Below is a small trained network, with its code and all its weights. Each question gives an input and a class and asks what happens when units are switched off, that is, made to give their printed mean instead of their output.

import numpy as np


def w(rows, s, z=0):
    codes = np.array(rows[::2]) - 128.0
    scale = np.full(codes.shape[1], s)
    scale[-1] = z or s
    return codes * scale


def norm(h):
    return h / np.sqrt((h * h).mean(-1, keepdims=True) + 1e-5)


def f(y):
    return np.maximum(y, 0)


def log_softmax(a):
    a = a - a.max(-1, keepdims=True)
    return a - np.log(np.exp(a).sum(-1, keepdims=True))


def net(x, mask):
    res = np.array(x, float).reshape(1, 3) / 4 @ E
    u = 0
    for l in range(2):
        y = f(norm(res) @ A[l][:, :-1].T + A[l][:, -1])
        res = res + np.where(mask[u : u + 12], y, B[l][:, -1]) @ B[l][:, :-1]
        u += 12
    return log_softmax(norm(res)[-1] @ U[:, :-1].T + U[:, -1])


A, B = {}, {}
E = w([
[215,115,199,106,239,153,52,101,144],'x0',
[128,121,17,61,195,64,152,169,157],'x1',
[109,116,151,189,216,178,254,167,125],'x2',
],0.0097)
A[0] = w([
[150,74,100,112,161,71,79,177,203,114],'L0N1',
[152,120,253,169,106,104,245,156,107,115],'L0N2',
[42,220,119,178,37,145,184,187,199,74],'L0N3',
[139,82,222,77,209,100,125,125,105,116],'L0N4',
[96,166,178,3,174,154,58,102,87,64],'L0N5',
[140,135,106,70,77,35,199,240,145,126],'L0N6',
[120,111,136,169,47,211,102,155,134,49],'L0N7',
[173,89,142,171,103,99,99,220,153,65],'L0N8',
[88,173,26,115,89,45,23,106,57,190],'L0N9',
[149,154,215,118,44,158,92,132,170,67],'L0N10',
[248,95,95,236,75,85,112,127,134,67],'L0N11',
[134,53,112,124,182,151,251,190,151,3],'L0N12',
],0.0056,0.004)
B[0] = w([
[120,160,133,94,130,157,72,137,22,181],'L0N1',
[62,165,166,121,145,136,119,133,232,217],'L0N2',
[207,1,181,92,119,74,143,131,89,229],'L0N3',
[112,63,125,100,102,57,209,78,92,198],'L0N4',
[100,147,183,130,131,89,236,187,158,174],'L0N5',
[117,181,96,155,163,147,92,67,9,222],'L0N6',
[80,203,88,100,199,106,143,93,55,161],'L0N7',
[133,152,124,125,89,144,143,156,146,128],'L0N8',
[65,130,186,129,179,170,190,134,219,254],'L0N9',
[96,153,45,102,208,154,54,168,49,176],'L0N10',
[85,158,143,137,161,109,162,155,156,136],'L0N11',
[70,110,174,118,152,248,146,114,170,202],'L0N12',
],0.0069,0.006)
A[1] = w([
[88,113,82,141,40,128,151,152,139,98],'L1N1',
[130,99,163,112,177,110,102,103,133,174],'L1N2',
[135,94,103,130,53,95,172,125,111,90],'L1N3',
[131,135,117,120,85,114,79,113,210,2],'L1N4',
[118,141,133,116,118,153,157,158,191,109],'L1N5',
[152,133,44,106,147,131,136,176,158,67],'L1N6',
[254,106,152,130,163,131,100,118,168,25],'L1N7',
[99,79,139,97,111,140,176,107,101,135],'L1N8',
[135,148,175,249,64,166,118,121,79,150],'L1N9',
[143,159,132,90,134,116,115,102,157,107],'L1N10',
[114,155,124,85,56,106,52,102,167,131],'L1N11',
[104,194,101,111,123,197,124,120,133,139],'L1N12',
],0.014,0.0052)
B[1] = w([
[252,55,145,165,181,122,146,125,130,204],'L1N1',
[113,127,97,139,18,118,124,155,118,240],'L1N2',
[218,118,210,139,47,57,99,188,100,188],'L1N3',
[52,136,211,184,167,230,120,188,215,142],'L1N4',
[129,118,166,149,93,150,103,154,149,167],'L1N5',
[124,194,121,124,148,198,44,17,40,160],'L1N6',
[234,79,117,189,103,25,172,162,122,175],'L1N7',
[131,151,139,137,88,97,72,126,180,255],'L1N8',
[126,151,1,52,208,117,108,93,84,213],'L1N9',
[123,93,124,176,180,152,170,80,125,164],'L1N10',
[65,127,137,160,189,204,223,152,164,197],'L1N11',
[171,111,164,123,81,71,113,136,145,185],'L1N12',
],0.0095,0.009)
U = w([
[221,44,147,175,103,64,149,139,112,183],'0',
[55,105,161,174,197,235,188,128,201,184],'1',
[111,173,52,82,179,151,76,52,32,210],'2',
[91,162,178,117,3,109,51,153,148,125],'3',
[152,187,123,127,116,167,107,160,145,3],'4',
[160,166,104,124,109,174,100,122,164,13],'5',
],0.02,0.0051)

Each question gives the input, the list of numbers given to net, and the class t.
The units are the neurons (one row each of A and B). Each row of codes is followed by its name. A weight is (code - 128) times the scale printed after its matrix; where a second scale follows, it is the last column's (A, B and U).
mask holds one flag per neuron, layer by layer. A switched-off neuron (its flag False) gives its mean, the last column of its row in B, instead of its output. The means were averaged over made-up inputs and are rounded, as every weight is.
A unit's drop is (log p(t) with every unit on - log p(t) with that unit switched off) / (log p(t) with every unit on - log p(t) with every unit switched off).
unit that matters most: the unit with the biggest drop
top k neurons: the k neurons with the biggest drops, biggest first
k most important neurons of layer l: the k neurons of layer l with the biggest drops, biggest first
input [7,-6,5], class 0: unit that matters most -> L1N7
input [7,0,-8], class 1: top 3 neurons -> [L1N11; L0N3; L1N4]
input [2,5,4], class 2: top 4 neurons -> [L0N9; L1N11; L1N6; L0N2]
input [2,0,-3], class 3: 2 most important neurons of layer 1 -> [L1N11; L1N2]
input [-5,-4,5], class 0: 3 most important neurons of layer 0 -> [L0N9; L0N3; L0N6]
input [-8,-2,-8], class 0: 2 most important neurons of layer 1 -> [L1N3; L1N1]
input [7,-4,-8], class 1: 3 most important neurons of layer 1 -> [L1N11; L1N4; L1N3]
input [7,-8,-4], class 2: 3 most important neurons of layer 0 -> [L0N3; L0N10; L0N9]
input [5,-4,5], class 0: top 3 neurons -> [L1N7; L0N9; L1N11]
input [-7,-5,-6], class 0: 2 most important neurons of layer 1 -> [L1N1; L1N3]
input [0,1,0], class 3: 2 most important neurons of layer 0 -> [L0N9; L0N12]
input [8,8,-8], class 0: top 4 neurons -> [L1N7; L0N2; L1N9; L0N10]
input [-5,3,-5], class 0: top 2 neurons -> [L0N2; L1N1]
input [-5,-8,-6], class 2: unit that matters most -> L1N9
input [-6,6,-8], class 1: top 2 neurons -> [L1N11; L0N9]
input [-1,2,-3], class 3: 3 most important neurons of layer 0 -> [L0N9; L0N2; L0N6]
input [3,-3,-3], class 3: top 2 neurons -> [L1N2; L0N10]
input [3,3,-2], class 3: top 2 neurons -> [L1N1; L1N9]
input [-3,-7,5], class 2: top 2 neurons -> [L1N9; L0N9]
input [-2,0,1], class 3: unit that matters most -> L0N3
input [-8,5,8], class 0: 3 most important neurons of layer 1 -> [L1N11; L1N1; L1N3]
input [2,-5,-4], class 2: 2 most important neurons of layer 0 -> [L0N2; L0N10]
input [2,3,3], class 3: 2 most important neurons of layer 0 -> [L0N12; L0N9]
input [5,6,-7], class 1: top 2 neurons -> [L1N11; L0N3]
